Here is a tiny trained network, its code and every weight. The questions are about switching its units off for an input and a class, where a switched-off unit gives its printed mean instead of its output.

import numpy as np


def w(rows, s, z=0):
    codes = np.array(rows[::2]) - 128.0
    scale = np.full(codes.shape[1], s)
    scale[-1] = z or s
    return codes * scale


def f(y):
    return y / 2 * (1 + np.tanh(0.7978845608 * (y + 0.044715 * y**3)))


def log_softmax(a):
    a = a - a.max(-1, keepdims=True)
    return a - np.log(np.exp(a).sum(-1, keepdims=True))


def net(x, mask):
    res = np.array(x, float).reshape(1, 5) / 4 @ E
    y = f(res @ A[0][:, :-1].T + A[0][:, -1])
    res = res + np.where(mask, y, B[0][:, -1]) @ B[0][:, :-1]
    return log_softmax(res[-1] @ U[:, :-1].T + U[:, -1])


A, B = {}, {}
E = w([
[182,88,176,139,136,213,58,61,109,137,136],'x0',
[74,181,131,179,81,159,143,133,154,179,8],'x1',
[137,186,101,121,84,101,139,102,183,131,175],'x2',
[113,61,154,126,132,54,100,155,180,69,65],'x3',
[197,104,60,134,97,134,133,244,132,190,115],'x4',
],0.013)
A[0] = w([
[191,149,118,76,117,96,113,134,122,80,195,162],'neuron 1',
[89,131,230,146,225,245,98,79,32,117,140,148],'neuron 2',
[78,71,151,94,229,78,111,137,88,54,126,199],'neuron 3',
[194,109,81,106,88,144,132,223,89,158,149,148],'neuron 4',
[76,97,174,184,63,177,70,136,137,171,1,253],'neuron 5',
[110,197,139,144,77,112,137,109,206,117,142,120],'neuron 6',
[211,91,127,88,116,171,30,97,174,163,178,154],'neuron 7',
[126,62,127,155,185,91,82,90,115,74,147,121],'neuron 8',
[101,107,119,158,71,90,121,148,221,106,65,222],'neuron 9',
],0.0093,0.0036)
B[0] = w([
[110,89,47,191,144,126,178,188,83,151,75,185],'neuron 1',
[160,2,159,54,101,177,72,100,12,186,116,229],'neuron 2',
[169,242,22,100,92,95,74,64,186,27,220,199],'neuron 3',
[133,151,86,241,182,153,173,45,103,196,85,208],'neuron 4',
[24,64,157,182,70,135,180,237,142,180,61,250],'neuron 5',
[119,216,69,59,61,151,148,169,182,21,121,171],'neuron 6',
[89,84,146,157,161,171,160,84,11,204,70,199],'neuron 7',
[168,84,71,108,106,180,99,68,105,81,125,175],'neuron 8',
[40,118,76,116,30,44,166,173,115,115,119,220],'neuron 9',
],0.0092,0.019)
U = w([
[85,79,133,226,127,201,134,142,5,214,1,179],'0',
[158,63,186,69,117,216,22,117,73,144,176,119],'1',
[184,195,52,123,124,142,63,69,116,54,213,187],'2',
[126,103,209,148,134,130,127,165,176,122,163,57],'3',
[144,134,221,135,232,141,102,116,150,98,98,42],'4',
[113,97,215,151,147,118,86,165,164,147,149,54],'5',
[50,149,66,118,69,6,154,212,170,81,91,211],'6',
[165,188,111,201,136,200,132,159,211,166,112,2],'7',
],0.0079,0.0051)

Each question gives the input, the list of numbers given to net, and the class t.
The units are the neurons (one row each of A and B). Each row of codes is followed by its name. A weight is (code - 128) times the scale printed after its matrix; where a second scale follows, it is the last column's (A, B and U).
mask holds one flag per neuron, in row order. A switched-off neuron (its flag False) gives its mean, the last column of its row in B, instead of its output. The means were averaged over made-up inputs and are rounded, as every weight is.
A unit's drop is (log p(t) with every unit on - log p(t) with that unit switched off) / (log p(t) with every unit on - log p(t) with every unit switched off).
The circuit of an input: a set's keep is (log p(t) with only the set's units on - log p(t) with every unit switched off) / (log p(t) with every unit on - log p(t) with every unit switched off). Starting from all 9 units, units are removed one at a time, each time the one whose removal leaves the highest keep (on an exact tie, the one counted first), for as long as the keep stays at least 0.8.
circuit, biggest first: the units of the circuit, biggest drop first
unit that matters most: the unit with the biggest drop
k most important neurons: the k neurons with the biggest drops, biggest first
drop when u is switched off: that unit's drop, to one decimal
input [2,1,6,0,-7], class 2: 3 most important neurons : [neuron 5; neuron 6; neuron 7]
input [-1,-5,-2,-1,-4], class 2: unit that matters most : neuron 3
input [7,2,-6,-3,-7], class 1: 3 most important neurons : [neuron 2; neuron 4; neuron 1]
input [-3,-5,-3,-8,-3], class 1: circuit, biggest first : [neuron 5; neuron 2]
input [-1,-7,3,7,7], class 0: 3 most important neurons : [neuron 4; neuron 1; neuron 7]
input [7,-4,0,-3,-5], class 1: 2 most important neurons : [neuron 5; neuron 2]
input [-1,2,3,0,5], class 6: 3 most important neurons : [neuron 2; neuron 7; neuron 1]
input [-6,1,0,1,5], class 6: 3 most important neurons : [neuron 2; neuron 7; neuron 9]
input [-8,-5,-1,6,-3], class 2: 3 most important neurons : [neuron 3; neuron 5; neuron 8]
input [-3,1,8,-5,1], class 2: 2 most important neurons : [neuron 5; neuron 9]
input [5,-7,-1,1,-2], class 1: 3 most important neurons : [neuron 2; neuron 3; neuron 5]
input [-2,-3,3,-3,-4], class 2: 2 most important neurons : [neuron 5; neuron 9]
input [5,0,0,4,-3], class 1: 3 most important neurons : [neuron 4; neuron 1; neuron 3]
input [-3,-2,-8,0,-6], class 2: unit that matters most : neuron 3
input [2,-5,-7,3,3], class 2: 2 most important neurons : [neuron 3; neuron 5]
input [-2,-6,1,7,0], class 2: drop when neuron 3 is switched off : 0.3
input [-1,4,8,-2,-7], class 6: drop when neuron 7 is switched off : 0.0
input [1,-3,0,3,1], class 2: drop when neuron 5 is switched off : 0.3
input [5,1,3,-4,-6], class 1: drop when neuron 4 is switched off : 0.1
input [-4,0,-4,-5,-8], class 1: unit that matters most : neuron 2
